Below is a small trained network, with its code and all its weights. Each question gives an input and a class and asks what happens when units are switched off, that is, made to give their printed mean instead of their output.

import numpy as np


def w(rows, s, z=0):
    codes = np.array(rows[::2]) - 128.0
    scale = np.full(codes.shape[1], s)
    scale[-1] = z or s
    return codes * scale


def norm(h):
    return h / np.sqrt((h * h).mean(-1, keepdims=True) + 1e-5)


def f(y):
    return np.maximum(y, 0)


def log_softmax(a):
    a = a - a.max(-1, keepdims=True)
    return a - np.log(np.exp(a).sum(-1, keepdims=True))


def net(x, mask):
    res = np.array(x, float).reshape(1, 7) / 4 @ E
    u = 0
    for l in range(3):
        y = f(norm(res) @ A[l][:, :-1].T + A[l][:, -1])
        res = res + np.where(mask[u : u + 13], y, B[l][:, -1]) @ B[l][:, :-1]
        u += 13
    return log_softmax(norm(res)[-1] @ U[:, :-1].T + U[:, -1])


A, B = {}, {}
E = w([
[129,130,129],'x0',
[125,130,127],'x1',
[130,123,128],'x2',
[13,174,135],'x3',
[183,245,91],'x4',
[103,177,255],'x5',
[130,126,131],'x6',
],0.0069)
A[0] = w([
[175,204,216,70],'L0N0',
[65,177,167,99],'L0N1',
[148,174,155,59],'L0N2',
[146,169,247,172],'L0N3',
[131,146,124,95],'L0N4',
[108,110,44,253],'L0N5',
[134,192,125,83],'L0N6',
[101,116,228,141],'L0N7',
[147,185,137,81],'L0N8',
[58,127,53,164],'L0N9',
[144,199,97,221],'L0N10',
[178,110,170,102],'L0N11',
[141,148,190,132],'L0N12',
],0.014,0.0036)
B[0] = w([
[113,7,108,224],'L0N0',
[138,203,97,201],'L0N1',
[127,62,126,163],'L0N2',
[33,108,79,253],'L0N3',
[125,131,141,137],'L0N4',
[188,209,203,250],'L0N5',
[137,98,166,176],'L0N6',
[139,187,95,217],'L0N7',
[109,73,154,173],'L0N8',
[110,84,209,227],'L0N9',
[200,92,84,230],'L0N10',
[119,74,153,174],'L0N11',
[101,93,119,188],'L0N12',
],0.021,0.0069)
A[1] = w([
[157,45,255,99],'L1N0',
[211,144,122,200],'L1N1',
[62,28,143,96],'L1N2',
[175,127,57,88],'L1N3',
[91,64,51,198],'L1N4',
[212,220,213,23],'L1N5',
[105,162,101,51],'L1N6',
[230,136,126,127],'L1N7',
[177,183,112,168],'L1N8',
[133,166,158,167],'L1N9',
[86,61,70,169],'L1N10',
[162,38,151,6],'L1N11',
[181,179,217,76],'L1N12',
],0.011,0.0015)
B[1] = w([
[65,79,86,249],'L1N0',
[200,146,101,190],'L1N1',
[144,221,231,212],'L1N2',
[105,174,115,144],'L1N3',
[165,185,254,220],'L1N4',
[138,56,169,254],'L1N5',
[125,99,119,140],'L1N6',
[203,144,89,198],'L1N7',
[152,94,119,162],'L1N8',
[103,121,113,166],'L1N9',
[166,189,247,214],'L1N10',
[94,111,120,186],'L1N11',
[120,72,157,235],'L1N12',
],0.018,0.0081)
A[2] = w([
[69,148,93,69],'L2N0',
[170,176,89,91],'L2N1',
[99,84,81,122],'L2N2',
[147,59,159,148],'L2N3',
[255,233,64,114],'L2N4',
[48,143,79,161],'L2N5',
[111,49,133,10],'L2N6',
[168,87,96,115],'L2N7',
[121,118,112,8],'L2N8',
[167,68,87,34],'L2N9',
[84,45,37,54],'L2N10',
[171,76,89,109],'L2N11',
[151,78,159,37],'L2N12',
],0.015,0.0017)
B[2] = w([
[66,185,70,140],'L2N0',
[63,151,165,136],'L2N1',
[164,145,165,137],'L2N2',
[94,123,55,254],'L2N3',
[6,254,100,160],'L2N4',
[92,199,41,144],'L2N5',
[82,52,88,199],'L2N6',
[200,133,114,173],'L2N7',
[78,128,156,128],'L2N8',
[223,132,129,178],'L2N9',
[218,122,214,144],'L2N10',
[215,146,124,181],'L2N11',
[90,130,78,219],'L2N12',
],0.021,0.0091)
U = w([
[196,43,100,229],'0',
[33,6,167,98],'1',
[54,174,236,208],'2',
[39,238,94,42],'3',
[213,213,52,2],'4',
],0.013,0.0027)

Each question gives the input, the list of numbers given to net, and the class t.
The units are the neurons (one row each of A and B). Each row of codes is followed by its name. A weight is (code - 128) times the scale printed after its matrix; where a second scale follows, it is the last column's (A, B and U).
mask holds one flag per neuron, layer by layer. A switched-off neuron (its flag False) gives its mean, the last column of its row in B, instead of its output. The means were averaged over made-up inputs and are rounded, as every weight is.
A unit's drop is (log p(t) with every unit on - log p(t) with that unit switched off) / (log p(t) with every unit on - log p(t) with every unit switched off).
The circuit of an input: a set's keep is (log p(t) with only the set's units on - log p(t) with every unit switched off) / (log p(t) with every unit on - log p(t) with every unit switched off). Starting from the 12 units with the biggest drops (on a tie, the unit counted first), units are removed one at a time, each time the one whose removal leaves the highest keep (on an exact tie, the one counted first), for as long as the keep stays at least 0.8.
circuit, biggest first: the units of the circuit, biggest drop first
top k neurons: the k neurons with the biggest drops, biggest first
k most important neurons of layer l: the k neurons of layer l with the biggest drops, biggest first
drop of u: that unit's drop, to one decimal
input [8,-2,-5,8,7,0,1], class 0: circuit, biggest first	[L0N10]
input [7,-1,6,6,1,-3,1], class 0: 2 most important neurons of layer 1	[L1N2, L1N4]
input [8,7,-4,-5,0,4,-1], class 2: 2 most important neurons of layer 0	[L0N7, L0N10]
input [0,3,3,-8,-1,8,-3], class 2: 2 most important neurons of layer 0	[L0N7, L0N9]
input [-8,4,2,-3,4,-2,8], class 4: 2 most important neurons of layer 0	[L0N9, L0N10]
input [0,-1,4,7,-8,4,-2], class 3: top 2 neurons	[L0N0, L0N7]
input [-6,-8,-1,-7,7,-5,-2], class 4: top 2 neurons	[L2N4, L0N3]
input [-3,4,6,-6,6,-4,3], class 4: top 2 neurons	[L2N4, L0N3]
input [-6,1,0,-8,2,7,7], class 1: top 3 neurons	[L0N0, L0N11, L0N5]
input [4,-2,-8,0,2,-6,4], class 4: 2 most important neurons of layer 1	[L1N7, L1N1]
input [-4,-4,7,-1,-1,5,3], class 2: top 3 neurons	[L1N4, L1N10, L0N0]
input [-8,8,5,-7,-3,7,-3], class 2: top 2 neurons	[L1N2, L0N7]
input [7,7,-3,1,-2,3,3], class 3: top 2 neurons	[L0N7, L0N1]
input [0,6,-7,0,8,7,6], class 1: circuit, biggest first	[L0N5]
input [6,5,5,-5,2,-4,-2], class 4: top 2 neurons	[L0N9, L2N4]
input [3,6,-8,-3,4,-2,-1], class 4: 3 most important neurons of layer 0	[L0N9, L0N10, L0N3]
input [-3,-4,4,8,0,4,-1], class 3: 2 most important neurons of layer 0	[L0N1, L0N7]
input [-7,6,7,1,-4,2,4], class 3: top 2 neurons	[L0N7, L0N0]
input [-5,-3,-6,2,-4,5,-4], class 3: top 2 neurons	[L0N7, L0N1]
input [3,-3,2,3,-4,2,8], class 3: 2 most important neurons of layer 0	[L0N7, L0N0]
input [-4,-2,4,-4,-8,5,7], class 2: drop of L1N0	0.0
input [-5,3,5,-2,-6,4,8], class 2: drop of L0N5	0.7
input [4,-6,-2,-7,7,-7,-6], class 4: drop of L0N3	0.1
input [-1,7,-3,-1,5,2,4], class 1: 2 most important neurons of layer 0	[L0N0, L0N10]
input [-6,2,-1,-2,-8,4,1], class 2: top neuron	[L0N5]
input [5,6,-1,3,-4,5,-2], class 3: 2 most important neurons of layer 0	[L0N7, L0N1]
